Here is a tiny trained network, its code and every weight. The questions are about switching its units off for an input and a target symbol, where a switched-off unit gives its printed mean instead of its output.

import numpy as np


def w(rows, s, z=0):
    codes = np.array(rows[::2]) - 128.0
    scale = np.full(codes.shape[1], s)
    scale[-1] = z or s
    return codes * scale


def norm(h):
    return h / np.sqrt((h * h).mean(-1, keepdims=True) + 1e-5)


def f(y):
    return np.maximum(y, 0)


def softmax(a):
    e = np.exp(a - a.max(-1, keepdims=True))
    return e / e.sum(-1, keepdims=True)


def log_softmax(a):
    a = a - a.max(-1, keepdims=True)
    return a - np.log(np.exp(a).sum(-1, keepdims=True))


def net(x, mask):
    ids = ['γεζηλμξπ'.index(c) for c in x.split()]
    T = len(ids)
    res = E[ids] + P[:T]
    u = 0
    for l in range(3):
        q, k, v = (norm(res) @ M[l].T for M in (Q, K, V))
        z = softmax(np.where(np.tri(T) > 0, q @ k.T / 2**0.5, -1e9)) @ v
        res = res + np.where(mask[u], z, O[l][:, -1]) @ O[l][:, :-1]
        u += 1
        y = f(norm(res) @ A[l][:, :-1].T + A[l][:, -1])
        res = res + np.where(mask[u : u + 4], y, B[l][:, -1]) @ B[l][:, :-1]
        u += 4
    return log_softmax(norm(res)[-1] @ U[:, :-1].T + U[:, -1])


Q, K, V, O, A, B = {}, {}, {}, {}, {}, {}
E = w([
[75,157,71],'γ',
[104,139,250],'ε',
[127,68,164],'ζ',
[139,94,152],'η',
[220,131,113],'λ',
[143,175,93],'μ',
[136,160,81],'ξ',
[136,233,79],'π',
],0.019)
P = w([
[199,132,173],'0',
[211,247,105],'1',
[202,204,104],'2',
[169,224,100],'3',
[84,148,162],'4',
[190,190,217],'5',
[185,186,193],'6',
[216,67,255],'7',
[138,107,249],'8',
[128,85,223],'9',
],0.0096)
Q[0] = w([
[84,3,130],'0.h0',
[128,75,139],'0.h0',
],0.012)
K[0] = w([
[249,188,44],'0.h0',
[175,191,62],'0.h0',
],0.011)
V[0] = w([
[145,87,142],'0.h0',
[130,172,4],'0.h0',
],0.012)
O[0] = w([
[120,48,117,114],'0.h0',
[142,156,254,1],'0.h0',
],0.0067,0.0053)
A[0] = w([
[148,129,113,252],'0.n0',
[178,160,72,162],'0.n1',
[107,167,8,136],'0.n2',
[106,91,226,219],'0.n3',
],0.014,0.0043)
B[0] = w([
[164,183,145,195],'0.n0',
[148,176,242,219],'0.n1',
[115,153,254,242],'0.n2',
[101,157,201,255],'0.n3',
],0.01,0.0085)
Q[1] = w([
[222,192,221],'1.h0',
[98,109,1],'1.h0',
],0.0084)
K[1] = w([
[114,2,65],'1.h0',
[205,107,171],'1.h0',
],0.008)
V[1] = w([
[229,175,40],'1.h0',
[247,168,97],'1.h0',
],0.013)
O[1] = w([
[44,150,56,1],'1.h0',
[6,106,87,149],'1.h0',
],0.017,0.0059)
A[1] = w([
[197,253,106,44],'1.n0',
[147,36,5,68],'1.n1',
[102,152,210,1],'1.n2',
[162,205,165,165],'1.n3',
],0.0077,0.01)
B[1] = w([
[145,104,241,132],'1.n0',
[201,68,182,129],'1.n1',
[215,249,162,128],'1.n2',
[149,76,143,254],'1.n3',
],0.013,0.0088)
Q[2] = w([
[34,42,213],'2.h0',
[15,160,255],'2.h0',
],0.0064)
K[2] = w([
[83,214,120],'2.h0',
[205,87,2],'2.h0',
],0.0041)
V[2] = w([
[210,220,214],'2.h0',
[132,254,129],'2.h0',
],0.012)
O[2] = w([
[98,60,175,248],'2.h0',
[3,94,160,177],'2.h0',
],0.025,0.013)
A[2] = w([
[234,152,159,66],'2.n0',
[44,220,22,165],'2.n1',
[120,111,192,12],'2.n2',
[249,53,102,155],'2.n3',
],0.011)
B[2] = w([
[213,137,75,153],'2.n0',
[112,253,184,219],'2.n1',
[210,171,238,128],'2.n2',
[224,133,106,254],'2.n3',
],0.013,0.0026)
U = w([
[64,115,101,56],'γ',
[247,127,54,238],'ε',
[122,78,139,95],'ζ',
[114,112,89,117],'η',
[111,214,116,165],'λ',
[59,65,119,94],'μ',
[158,192,73,254],'ξ',
[204,60,150,76],'π',
],0.011,0.0058)

Each question gives the input, a string of symbols that net reads in full, and the target symbol t.
The units are the heads (2 rows each of Q, K, V and O) and the neurons (one row each of A and B). Each row of codes is followed by its name. A weight is (code - 128) times the scale printed after its matrix; where a second scale follows, it is the last column's (O, A, B and U).
mask holds one flag per unit, layer by layer, with each layer's heads first. A switched-off unit (its flag False) gives its mean, the last column of its rows in O or B, instead of its output. The means were averaged over made-up inputs and are rounded, as every weight is.
A unit's drop is (log p(t) with every unit on - log p(t) with that unit switched off) / (log p(t) with every unit on - log p(t) with every unit switched off).
The circuit of an input: a set's keep is (log p(t) with only the set's units on - log p(t) with every unit switched off) / (log p(t) with every unit on - log p(t) with every unit switched off). Starting from the 12 units with the biggest drops (on a tie, the unit counted first), units are removed one at a time, each time the one whose removal leaves the highest keep (on an exact tie, the one counted first), for as long as the keep stays at least 0.8.
circuit, biggest first: the units of the circuit, biggest drop first
k most important neurons: the k neurons with the biggest drops, biggest first
top k neurons in layer l: the k neurons of layer l with the biggest drops, biggest first
drop when u is switched off: that unit's drop, to one decimal
input η ζ ε, target ξ: top neuron in layer 1 : (1.n3)
input ζ η ξ ζ, target ε: 3 most important neurons : (0.n2, 0.n1, 0.n3)
input λ ε ε μ, target λ: circuit, biggest first : (0.n2, 1.h0, 2.h0)
input η ξ η, target ξ: 2 most important neurons : (0.n2, 0.n3)
input λ π λ, target λ: circuit, biggest first : (1.h0, 0.n2, 2.h0)
input λ ζ ε ε, target λ: 3 most important neurons : (0.n2, 0.n3, 1.n3)
input ζ ε ξ λ, target ε: circuit, biggest first : (2.h0, 0.h0, 0.n3, 2.n3)
input λ γ ξ, target λ: 3 most important neurons : (0.n2, 0.n3, 2.n1)
input η λ λ, target ξ: 3 most important neurons : (0.n2, 0.n3, 0.n0)
input ζ ξ ξ, target ε: 3 most important neurons : (0.n3, 0.n2, 0.n1)
input λ ε ζ γ, target λ: top 2 neurons in layer 0 : (0.n2, 0.n3)
input ζ ζ ε γ, target ε: 4 most important neurons : (0.n3, 0.n2, 0.n1, 2.n0)
input η ε ξ ε, target ξ: 3 most important neurons : (0.n3, 0.n2, 0.n1)
input ξ ξ λ, target μ: 3 most important neurons : (0.n2, 0.n1, 0.n3)
input λ ε γ, target λ: 2 most important neurons : (0.n3, 0.n2)
input η ξ μ ξ, target λ: 2 most important neurons : (0.n3, 0.n2)
input ζ ε ε, target ε: top neuron in layer 1 : (1.n1)
input ζ ε η, target ε: drop when 0.n2 is switched off : 0.3
input η ε ε μ, target ξ: drop when 2.h0 is switched off : 1.1
input η ε ε ξ, target ξ: drop when 0.n2 is switched off : 1.1
input ζ η ε γ, target ε: top neuron in layer 2 : (2.n0)
